Below are the code and all the weights of a small trained network. Each question names an input and a class and asks about switching units off, where a switched-off unit gives its printed mean instead of its output.

import numpy as np


def w(rows, s, z=0):
    codes = np.array(rows[::2]) - 128.0
    scale = np.full(codes.shape[1], s)
    scale[-1] = z or s
    return codes * scale


def norm(h):
    return h / np.sqrt((h * h).mean(-1, keepdims=True) + 1e-5)


def f(y):
    return np.maximum(y, 0)


def log_softmax(a):
    a = a - a.max(-1, keepdims=True)
    return a - np.log(np.exp(a).sum(-1, keepdims=True))


def net(x, mask):
    res = np.array(x, float).reshape(1, 3) / 4 @ E
    u = 0
    for l in range(2):
        y = f(norm(res) @ A[l][:, :-1].T + A[l][:, -1])
        res = res + np.where(mask[u : u + 10], y, B[l][:, -1]) @ B[l][:, :-1]
        u += 10
    return log_softmax(norm(res)[-1] @ U[:, :-1].T + U[:, -1])


A, B = {}, {}
E = w([
[128,119,98,132,129,124,122,134,139,160,3,132],'x0',
[124,164,75,244,124,121,131,147,142,136,124,133],'x1',
[127,52,70,134,135,126,125,124,135,92,129,133],'x2',
],0.0023)
A[0] = w([
[139,203,208,77,115,145,133,127,126,144,132,136,100],'L0N0',
[135,25,142,50,132,136,128,124,126,113,160,129,177],'L0N1',
[128,5,117,39,125,137,131,134,129,94,165,144,18],'L0N2',
[135,146,129,145,123,134,127,128,122,118,255,136,39],'L0N3',
[134,165,185,107,118,135,137,136,109,151,126,114,106],'L0N4',
[125,195,173,125,113,126,129,133,111,128,237,132,154],'L0N5',
[125,125,140,85,155,114,130,126,122,143,158,108,62],'L0N6',
[135,107,176,9,111,129,129,134,128,157,53,131,6],'L0N7',
[114,83,163,52,132,115,126,133,137,96,185,130,21],'L0N8',
[122,144,192,18,128,133,123,125,134,150,114,123,78],'L0N9',
],0.006,0.0017)
B[0] = w([
[103,142,47,149,132,107,120,144,117,140,146,167,220],'L0N0',
[172,132,150,2,95,137,175,138,83,169,135,159,244],'L0N1',
[62,104,87,93,120,44,111,139,121,182,159,58,239],'L0N2',
[134,144,200,186,133,150,120,131,166,94,134,79,236],'L0N3',
[89,122,80,112,140,135,122,135,134,135,138,161,184],'L0N4',
[111,137,153,141,88,159,119,151,202,136,178,115,254],'L0N5',
[154,89,131,118,116,186,102,70,164,90,88,147,168],'L0N6',
[98,154,209,172,220,144,115,87,169,86,131,107,234],'L0N7',
[205,82,166,110,81,221,107,65,100,127,108,190,217],'L0N8',
[189,152,81,185,100,63,132,150,40,69,133,129,235],'L0N9',
],0.0086,0.0062)
A[1] = w([
[154,104,131,101,143,133,135,101,111,134,75,132,70],'L1N0',
[155,101,149,93,85,213,149,123,135,169,108,138,14],'L1N1',
[115,97,163,85,127,107,145,104,75,189,94,60,61],'L1N2',
[161,145,136,107,105,104,148,155,118,162,61,121,2],'L1N3',
[170,114,146,108,146,136,142,93,105,118,116,145,99],'L1N4',
[119,104,147,92,134,86,136,108,115,156,121,86,37],'L1N5',
[149,128,135,100,89,139,130,147,124,162,2,143,37],'L1N6',
[118,120,156,125,156,150,130,112,138,171,46,113,183],'L1N7',
[130,91,153,79,140,82,137,116,98,162,103,62,72],'L1N8',
[149,99,96,174,110,155,130,125,116,87,189,146,129],'L1N9',
],0.0098,0.00062)
B[1] = w([
[120,152,147,160,88,97,129,158,147,159,156,54,170],'L1N0',
[86,175,59,206,230,54,131,138,93,96,77,143,204],'L1N1',
[59,108,116,74,162,66,2,80,186,122,159,51,233],'L1N2',
[139,69,111,112,94,112,164,158,125,123,134,96,169],'L1N3',
[111,133,105,151,103,167,115,171,227,152,139,147,185],'L1N4',
[153,120,106,104,111,49,50,96,112,147,135,73,202],'L1N5',
[124,108,88,231,21,160,122,143,55,105,114,83,188],'L1N6',
[112,89,111,94,110,205,98,57,107,162,90,187,177],'L1N7',
[99,104,95,90,104,31,2,88,113,133,173,10,228],'L1N8',
[137,92,158,31,154,106,184,139,114,176,77,110,254],'L1N9',
],0.0063,0.0059)
U = w([
[148,72,149,71,180,98,215,162,137,168,49,101,80],'0',
[243,135,147,53,92,141,153,119,65,90,179,223,116],'1',
[113,99,122,53,119,32,19,77,117,142,173,38,208],'2',
[117,200,125,197,248,71,119,110,83,58,109,162,134],'3',
[134,149,245,179,94,184,152,178,255,124,191,78,177],'4',
[81,170,41,145,114,111,155,206,163,174,172,184,72],'5',
[118,78,70,204,26,182,126,121,70,152,71,117,172],'6',
[88,122,165,155,173,196,90,55,151,139,73,154,5],'7',
],0.0076,0.0022)

Each question gives the input, the list of numbers given to net, and the class t.
The units are the neurons (one row each of A and B). Each row of codes is followed by its name. A weight is (code - 128) times the scale printed after its matrix; where a second scale follows, it is the last column's (A, B and U).
mask holds one flag per neuron, layer by layer. A switched-off neuron (its flag False) gives its mean, the last column of its row in B, instead of its output. The means were averaged over made-up inputs and are rounded, as every weight is.
A unit's drop is (log p(t) with every unit on - log p(t) with that unit switched off) / (log p(t) with every unit on - log p(t) with every unit switched off).
The circuit of an input: a set's keep is (log p(t) with only the set's units on - log p(t) with every unit switched off) / (log p(t) with every unit on - log p(t) with every unit switched off). Starting from the 12 units with the biggest drops (on a tie, the unit counted first), units are removed one at a time, each time the one whose removal leaves the highest keep (on an exact tie, the one counted first), for as long as the keep stays at least 0.8.
units of the circuit, in order: the units of the circuit, biggest drop first
top k neurons: the k neurons with the biggest drops, biggest first
top k neurons in layer l: the k neurons of layer l with the biggest drops, biggest first
drop when u is switched off: that unit's drop, to one decimal
input [5,7,6], class 6: top 2 neurons in layer 0 : L0N2; L0N5
input [1,-8,-4], class 1: units of the circuit, in order : L0N9; L0N8; L1N8
input [-1,-1,-4], class 5: top 2 neurons in layer 0 : L0N0; L0N5
input [-2,7,8], class 0: top 2 neurons in layer 0 : L0N2; L0N7
input [6,-3,-8], class 3: top neuron : L0N7
input [-2,8,7], class 0: top 2 neurons : L0N2; L0N7
input [-3,8,6], class 0: units of the circuit, in order : L1N9; L1N8
input [6,-8,-7], class 3: units of the circuit, in order : L0N7; L0N9
input [3,7,8], class 0: top 3 neurons in layer 0 : L0N2; L0N1; L0N8
input [8,0,3], class 7: top 2 neurons in layer 0 : L0N2; L0N1
input [1,6,-8], class 5: top 2 neurons in layer 0 : L0N3; L0N7
input [7,5,-8], class 6: top 2 neurons in layer 0 : L0N2; L0N7
input [3,1,3], class 6: top 4 neurons in layer 0 : L0N2; L0N5; L0N7; L0N1
input [1,8,-8], class 5: top 3 neurons in layer 0 : L0N3; L0N7; L0N8
input [0,4,3], class 0: top 4 neurons : L0N2; L0N1; L0N7; L0N8
input [6,3,6], class 6: top 3 neurons : L0N2; L0N7; L0N1
input [7,-5,-1], class 3: top 3 neurons in layer 0 : L0N7; L0N9; L0N2
input [7,2,7], class 6: top 3 neurons in layer 0 : L0N2; L0N1; L0N7
input [1,7,5], class 0: top 2 neurons in layer 0 : L0N2; L0N1
input [5,6,0], class 6: top 3 neurons : L0N2; L0N7; L0N5
input [2,5,-5], class 6: top 4 neurons : L0N2; L0N5; L0N7; L1N2
input [4,3,-7], class 5: top neuron in layer 0 : L0N8
input [8,3,7], class 6: drop when L0N2 is switched off : 1.0
input [8,6,5], class 6: drop when L0N2 is switched off : 0.9
input [8,2,0], class 6: drop when L0N7 is switched off : 0.1
